[[ -9  13 -24   7  -7  -6  78  18]
 [  6  -2  -6  22 -19   4  -8   1]
 [ 21  -2  -7   7  15  14 -30 -11]]
->
[[-11 -30  14  15   7  -7  -2  21]
 [  1  -8   4 -19  22  -6  -2   6]
 [ 18  78  -6  -7   7 -24  13  -9]]

[[ 30  -2   4  -4  11  10   3   1]
 [ 12  -1  12 -15 -29   3  -8   2]
 [  3  -2 -14  28  72   4  12  -3]
 [-30  -1  -8  21  40  -7   2  -4]
 [  1  -8   9  -1  12 -10   1  -9]
 [-22  -1   2   2   8  -4  -3  -1]
 [ -1  -7  16 -14 -20 -10  -6  -7]
 [ -2   0  -1   2   4   0   0   0]
 [  2   3  -4 -16 -22   0   7   1]
 [  6  -4   3  26  38   4  -8   0]
 [ 22  -1   4  -3  -1   8  -1   3]
 [-16   3  -7  -2  30   5   7   2]]
->
[[  2   7   5  30  -2  -7   3 -16]
 [  3  -1   8  -1  -3   4  -1  22]
 [  0  -8   4  38  26   3  -4   6]
 [  1   7   0 -22 -16  -4   3   2]
 [  0   0   0   4   2  -1   0  -2]
 [ -7  -6 -10 -20 -14  16  -7  -1]
 [ -1  -3  -4   8   2   2  -1 -22]
 [ -9   1 -10  12  -1   9  -8   1]
 [ -4   2  -7  40  21  -8  -1 -30]
 [ -3  12   4  72  28 -14  -2   3]
 [  2  -8   3 -29 -15  12  -1  12]
 [  1   3  10  11  -4   4  -2  30]]

[[57 68 61 68 49 55 72 65 58 55 60 72 58 67 60]
 [67 49 71 64 51 54 70 55 50 57 63 51 67 63 59]]
->
[[59 63 67 51 63 57 50 55 70 54 51 64 71 49 67]
 [60 67 58 72 60 55 58 65 72 55 49 68 61 68 57]]

[[-32  -5 -33  25  65  60 -66 -49  50 -28  68  -5  10  32]
 [-49 -79   4 -35   8  -8  25  14 -72  21 -47  15  46 -34]
 [-46 -40  63  -2 -37 -34 -22  75  59  72  13  28  57 -69]]
->
[[-69  57  28  13  72  59  75 -22 -34 -37  -2  63 -40 -46]
 [-34  46  15 -47  21 -72  14  25  -8   8 -35   4 -79 -49]
 [ 32  10  -5  68 -28  50 -49 -66  60  65  25 -33  -5 -32]]

[[ 39  -6  -8 -57]
 [-22 -13  -8  21]
 [-41 -28 -24  85]
 [-33 -17 -13  33]
 [-37 -19 -15  39]]
->
[[ 39 -15 -19 -37]
 [ 33 -13 -17 -33]
 [ 85 -24 -28 -41]
 [ 21  -8 -13 -22]
 [-57  -8  -6  39]]

[[-25 -22  37  10 -20   9 -10 -15 -13  35]
 [ 15 -26 -57 -45 -50 -52 -50 -66 -26 -56]
 [ 15 -27 -57 -45 -50 -52 -51 -65 -27 -56]
 [-23 -13 -71 -62  48 -51 -46  42  16  -8]
 [ 16 -32 -61 -49 -42 -56 -52 -60 -24 -55]
 [-34  47 -14   1 -28   1 -28 -16 -10   6]
 [-35  -6 -54 -50  61 -38 -39  59  23  16]
 [  8 -12 -67 -47 -33 -54 -56 -54 -18 -47]]
->
[[-47 -18 -54 -56 -54 -33 -47 -67 -12   8]
 [ 16  23  59 -39 -38  61 -50 -54  -6 -35]
 [  6 -10 -16 -28   1 -28   1 -14  47 -34]
 [-55 -24 -60 -52 -56 -42 -49 -61 -32  16]
 [ -8  16  42 -46 -51  48 -62 -71 -13 -23]
 [-56 -27 -65 -51 -52 -50 -45 -57 -27  15]
 [-56 -26 -66 -50 -52 -50 -45 -57 -26  15]
 [ 35 -13 -15 -10   9 -20  10  37 -22 -25]]
---
[[ 54 -61 -31 -26 -10 -34  55  40 -29 -24 -16]
 [ 46 -57 -35 -50  -2 -33  50  28 -57 -53  -7]
 [ 13 -55 -48  43 -66 -53  15  40  44  48 -66]
 [-12   3   2  -8   1   2 -13 -15  -6  -7   0]
 [-36 -24 -32 -17 -18 -28 -34 -27 -21 -20 -19]
 [-29  -6 -16  52 -34 -17 -29   0  52  54 -33]
 [ 55 -37 -11  15 -33 -20  52  50  18  22 -32]]
->
[[ 46 -57 -35 -50  -2 -33  50  28 -57 -53  -7]
 [-12   3   2  -8   1   2 -13 -15  -6  -7   0]
 [-29  -6 -16  52 -34 -17 -29   0  52  54 -33]]

[[ 12 -11  20  -3  82 -41 -24 -74]
 [ -5  -5  -1   3   2   3   1   0]
 [ -2 -10   9   1  30  -9   3 -15]
 [-11 -16  -8  12 -20  18  19  18]
 [ -9  -6   0   4  11   3  -3  -3]
 [ -8  12  18 -15  43  -8  -3   9]]
->
[[ -5  -5  -1   3   2   3   1   0]
 [-11 -16  -8  12 -20  18  19  18]
 [ -8  12  18 -15  43  -8  -3   9]]

[[ -2 -14  -7 -26]
 [-31 -39 -85  -6]
 [ 26   3  55   7]
 [  3  -2  -6   2]
 [ -8   1 -10  -4]
 [ 27  52  57  15]
 [  1   0   0  -2]
 [ 14   3  52 -14]
 [  7 -11  29 -22]
 [ 12   4  37   8]
 [-52  29  27   3]]
->
[[-31 -39 -85  -6]
 [  3  -2  -6   2]
 [ 27  52  57  15]
 [ 14   3  52 -14]
 [ 12   4  37   8]]

[[ 16 -10   7   8  29 -15  -3 -18 -33 -38 -30  17  -4]
 [ 46  -6  68  -1  29  23   1   7 -14 -62 -47  27  21]
 [ 16 -10   7   8  29 -15  -3 -18 -33 -38 -30  17  -4]
 [ 15 -10  -2  13  34 -19   6 -26 -37 -14 -19  15 -10]
 [ 55  -7  39   0  31  22   7  -1 -18 -60 -47  24  14]]
->
[[ 46  -6  68  -1  29  23   1   7 -14 -62 -47  27  21]
 [ 15 -10  -2  13  34 -19   6 -26 -37 -14 -19  15 -10]]

[[-31 -33 -41   5 -23  54  35  22  61]
 [-29 -35 -42   9 -23  56  33  21  62]
 [-31 -31 -41   3 -23  52  35  23  61]
 [-31 -31 -40   2 -24  52  35  23  60]
 [-31 -31 -41   3 -24  52  35  23  61]
 [-31 -32 -41   3 -24  52  35  23  61]
 [ 18  55  68  15  -6 -28 -20 -32 -37]
 [ 18  54  68  17  -6 -27 -21 -32 -36]
 [-30 -35 -42   9 -23  56  33  21  62]
 [ 18  54  68  16  -6 -27 -20 -32 -36]]
->
[[-29 -35 -42   9 -23  56  33  21  62]
 [-31 -31 -40   2 -24  52  35  23  60]
 [-31 -32 -41   3 -24  52  35  23  61]
 [ 18  54  68  17  -6 -27 -21 -32 -36]
 [ 18  54  68  16  -6 -27 -20 -32 -36]]

[[ 27 -33  -4 -11 -22  15  -5   4  -3]
 [-37 -29   5 -56 -63  -7  -6 -10  18]
 [ -4  -1  14   6 -10  10   1  10  34]
 [ 10  -7   0  -3  -3  -1 -11   3  10]]
->
[[-37 -29   5 -56 -63  -7  -6 -10  18]
 [ 10  -7   0  -3  -3  -1 -11   3  10]]

[[-46  40  29  21  32  13  19  61 -31]
 [-25 -51 -21 -67 -19  36  10  -5   8]
 [ 26 -22  71 -13   9  27   2  33  17]]
->
[[-25 -51 -21 -67 -19  36  10  -5   8]]
